Here is a tiny trained network, its code and every weight. The questions are about switching its units off for an input and a target symbol, where a switched-off unit gives its printed mean instead of its output.

import numpy as np


def w(rows, s, z=0):
    codes = np.array(rows[::2]) - 128.0
    scale = np.full(codes.shape[1], s)
    scale[-1] = z or s
    return codes * scale


def norm(h):
    return h / np.sqrt((h * h).mean(-1, keepdims=True) + 1e-5)


def f(y):
    return np.maximum(y, 0)


def softmax(a):
    e = np.exp(a - a.max(-1, keepdims=True))
    return e / e.sum(-1, keepdims=True)


def log_softmax(a):
    a = a - a.max(-1, keepdims=True)
    return a - np.log(np.exp(a).sum(-1, keepdims=True))


def net(x, mask):
    ids = ['ΓΣαβδεζηθμξπτφψω'.index(c) for c in x.split()]
    T = len(ids)
    res = E[ids] + P[:T]
    u = 0
    for l in range(3):
        r = norm(res)
        for j in range(3):
            rows = slice(2 * j, 2 * j + 2)
            q, k, v = (r @ M[l][rows].T for M in (Q, K, V))
            z = softmax(np.where(np.tri(T) > 0, q @ k.T / 2**0.5, -1e9)) @ v
            o = O[l][rows]
            res = res + np.where(mask[u + j], z, o[:, -1]) @ o[:, :-1]
        u += 3
        y = f(norm(res) @ A[l][:, :-1].T + A[l][:, -1])
        res = res + np.where(mask[u : u + 4], y, B[l][:, -1]) @ B[l][:, :-1]
        u += 4
    return log_softmax(norm(res)[-1] @ U[:, :-1].T + U[:, -1])


Q, K, V, O, A, B = {}, {}, {}, {}, {}, {}
E = w([
[116,127,135],'Γ',
[115,126,135],'Σ',
[116,125,134],'α',
[117,124,134],'β',
[116,126,134],'δ',
[146,77,115],'ε',
[113,127,135],'ζ',
[114,127,136],'η',
[119,136,148],'θ',
[144,104,133],'μ',
[127,132,150],'ξ',
[97,175,136],'π',
[128,164,192],'τ',
[239,165,181],'φ',
[127,174,64],'ψ',
[90,254,121],'ω',
],0.028)
P = w([
[24,99,138],'0',
[45,104,145],'1',
[84,130,153],'2',
[135,157,150],'3',
[155,201,154],'4',
[228,240,178],'5',
[227,255,177],'6',
[127,181,227],'7',
],0.007)
Q[0] = w([
[166,47,97],'0.h0',
[72,98,104],'0.h0',
[175,160,79],'0.h1',
[95,113,148],'0.h1',
[255,150,162],'0.h2',
[116,128,113],'0.h2',
],0.0092)
K[0] = w([
[153,66,62],'0.h0',
[56,60,108],'0.h0',
[212,109,146],'0.h1',
[185,145,104],'0.h1',
[73,86,1],'0.h2',
[130,168,135],'0.h2',
],0.0085)
V[0] = w([
[146,85,141],'0.h0',
[3,88,109],'0.h0',
[114,125,128],'0.h1',
[128,128,128],'0.h1',
[170,150,206],'0.h2',
[129,130,129],'0.h2',
],0.0063)
O[0] = w([
[207,104,117,83],'0.h0',
[97,253,109,253],'0.h0',
[97,136,136,153],'0.h1',
[128,128,128,128],'0.h1',
[231,112,197,121],'0.h2',
[130,127,129,127],'0.h2',
],0.0043,0.0024)
A[0] = w([
[138,70,51,98],'0.n0',
[213,2,58,109],'0.n1',
[133,139,155,53],'0.n2',
[169,60,148,253],'0.n3',
],0.0057,0.0042)
B[0] = w([
[116,187,211,148],'0.n0',
[72,212,182,187],'0.n1',
[103,129,101,128],'0.n2',
[22,253,137,255],'0.n3',
],0.0047,0.0022)
Q[1] = w([
[218,169,101],'1.h0',
[180,76,127],'1.h0',
[62,208,248],'1.h1',
[159,186,128],'1.h1',
[67,165,143],'1.h2',
[168,7,39],'1.h2',
],0.013)
K[1] = w([
[187,156,124],'1.h0',
[124,78,162],'1.h0',
[190,253,127],'1.h1',
[147,207,93],'1.h1',
[140,223,133],'1.h2',
[76,8,144],'1.h2',
],0.019)
V[1] = w([
[141,136,128],'1.h0',
[187,181,187],'1.h0',
[186,153,2],'1.h1',
[126,62,224],'1.h1',
[96,120,194],'1.h2',
[149,52,88],'1.h2',
],0.0094)
O[1] = w([
[104,128,127,125],'1.h0',
[47,91,154,148],'1.h0',
[158,127,2,83],'1.h1',
[199,125,216,77],'1.h1',
[85,111,233,156],'1.h2',
[217,158,133,2],'1.h2',
],0.01,0.0079)
A[1] = w([
[94,254,182,176],'1.n0',
[79,120,4,72],'1.n1',
[52,173,149,74],'1.n2',
[126,90,126,3],'1.n3',
],0.0067,0.0034)
B[1] = w([
[142,63,26,254],'1.n0',
[236,81,17,175],'1.n1',
[72,40,169,206],'1.n2',
[114,4,159,128],'1.n3',
],0.0048,0.0067)
Q[2] = w([
[68,133,118],'2.h0',
[130,159,189],'2.h0',
[192,53,166],'2.h1',
[150,136,121],'2.h1',
[131,91,248],'2.h2',
[177,129,136],'2.h2',
],0.017)
K[2] = w([
[134,195,133],'2.h0',
[165,95,174],'2.h0',
[180,77,140],'2.h1',
[145,121,157],'2.h1',
[3,156,151],'2.h2',
[139,131,180],'2.h2',
],0.022)
V[2] = w([
[165,152,138],'2.h0',
[120,1,99],'2.h0',
[121,164,171],'2.h1',
[141,246,137],'2.h1',
[121,31,122],'2.h2',
[144,80,119],'2.h2',
],0.021)
O[2] = w([
[173,129,138,1],'2.h0',
[83,2,90,53],'2.h0',
[146,156,87,225],'2.h1',
[114,222,132,128],'2.h1',
[149,107,170,124],'2.h2',
[135,119,129,36],'2.h2',
],0.021,0.0046)
A[2] = w([
[93,49,5,252],'2.n0',
[136,49,176,46],'2.n1',
[192,149,77,207],'2.n2',
[130,253,71,222],'2.n3',
],0.012,0.0039)
B[2] = w([
[242,194,38,234],'2.n0',
[218,25,142,158],'2.n1',
[102,239,124,158],'2.n2',
[222,1,112,254],'2.n3',
],0.0088,0.009)
U = w([
[134,125,131,249],'Γ',
[135,124,130,179],'Σ',
[135,109,123,114],'α',
[137,99,123,75],'β',
[113,90,114,79],'δ',
[184,55,145,101],'ε',
[110,91,118,87],'ζ',
[107,83,125,94],'η',
[95,103,167,86],'θ',
[121,75,166,93],'μ',
[106,90,191,96],'ξ',
[8,167,102,51],'π',
[102,164,204,84],'τ',
[236,135,184,98],'φ',
[190,137,47,109],'ψ',
[117,252,118,63],'ω',
],0.018,0.02)

Each question gives the input, a string of symbols that net reads in full, and the target symbol t.
The units are the heads (2 rows each of Q, K, V and O) and the neurons (one row each of A and B). Each row of codes is followed by its name. A weight is (code - 128) times the scale printed after its matrix; where a second scale follows, it is the last column's (O, A, B and U).
mask holds one flag per unit, layer by layer, with each layer's heads first. A switched-off unit (its flag False) gives its mean, the last column of its rows in O or B, instead of its output. The means were averaged over made-up inputs and are rounded, as every weight is.
A unit's drop is (log p(t) with every unit on - log p(t) with that unit switched off) / (log p(t) with every unit on - log p(t) with every unit switched off).
The circuit of an input: a set's keep is (log p(t) with only the set's units on - log p(t) with every unit switched off) / (log p(t) with every unit on - log p(t) with every unit switched off). Starting from the 12 units with the biggest drops (on a tie, the unit counted first), units are removed one at a time, each time the one whose removal leaves the highest keep (on an exact tie, the one counted first), for as long as the keep stays at least 0.8.
units of the circuit, in order: the units of the circuit, biggest drop first
k most important neurons: the k neurons with the biggest drops, biggest first
k most important neurons of layer l: the k neurons of layer l with the biggest drops, biggest first
heads that matter: for each layer, one digit per head in row order, 1 if its drop is at least 0.15 and else 0, layers parted by /
input ξ ω Σ, target ω: heads that matter -> 000 / 000 / 110
input μ θ ζ ψ α ψ θ, target ψ: most important neuron of layer 2 -> (2.n3)
input π Γ π ζ α, target π: heads that matter -> 100 / 000 / 100
input Σ θ ψ ω Γ, target ω: heads that matter -> 000 / 000 / 110
input δ ψ π, target ψ: units of the circuit, in order -> (2.n3 1.h2)
input Σ δ Γ η Γ ω α, target ω: heads that matter -> 000 / 010 / 110
input δ Σ ψ φ Γ ψ ζ δ, target ψ: units of the circuit, in order -> (1.h1 2.n0)
input ψ δ η, target ψ: heads that matter -> 000 / 101 / 000
input ε δ ε β β φ ξ Γ, target φ: heads that matter -> 000 / 000 / 100
input π π ω θ, target ω: heads that matter -> 000 / 000 / 110
input β Σ φ θ μ, target φ: 2 most important neurons -> (0.n3 1.n2)
input δ δ ω θ Γ ψ β θ, target ψ: 2 most important neurons -> (2.n3 1.n1)
input Γ Σ φ π, target φ: units of the circuit, in order -> (2.h0 2.n3)
input ψ φ φ δ ψ ε π, target ψ: heads that matter -> 100 / 011 / 000
input ε π Γ, target π: most important neuron of layer 0 -> (0.n1)
input θ ε η π μ, target π: heads that matter -> 000 / 010 / 000
input μ ψ δ π Σ, target π: heads that matter -> 000 / 000 / 010
input τ δ φ Γ, target φ: units of the circuit, in order -> (2.h0 2.h1)
input ε π α, target π: 3 most important neurons of layer 0 -> (0.n1 0.n3 0.n0)
input ψ α α, target ψ: units of the circuit, in order -> (1.h2)
input ξ ω μ μ, target ω: 2 most important neurons -> (0.n3 0.n1)
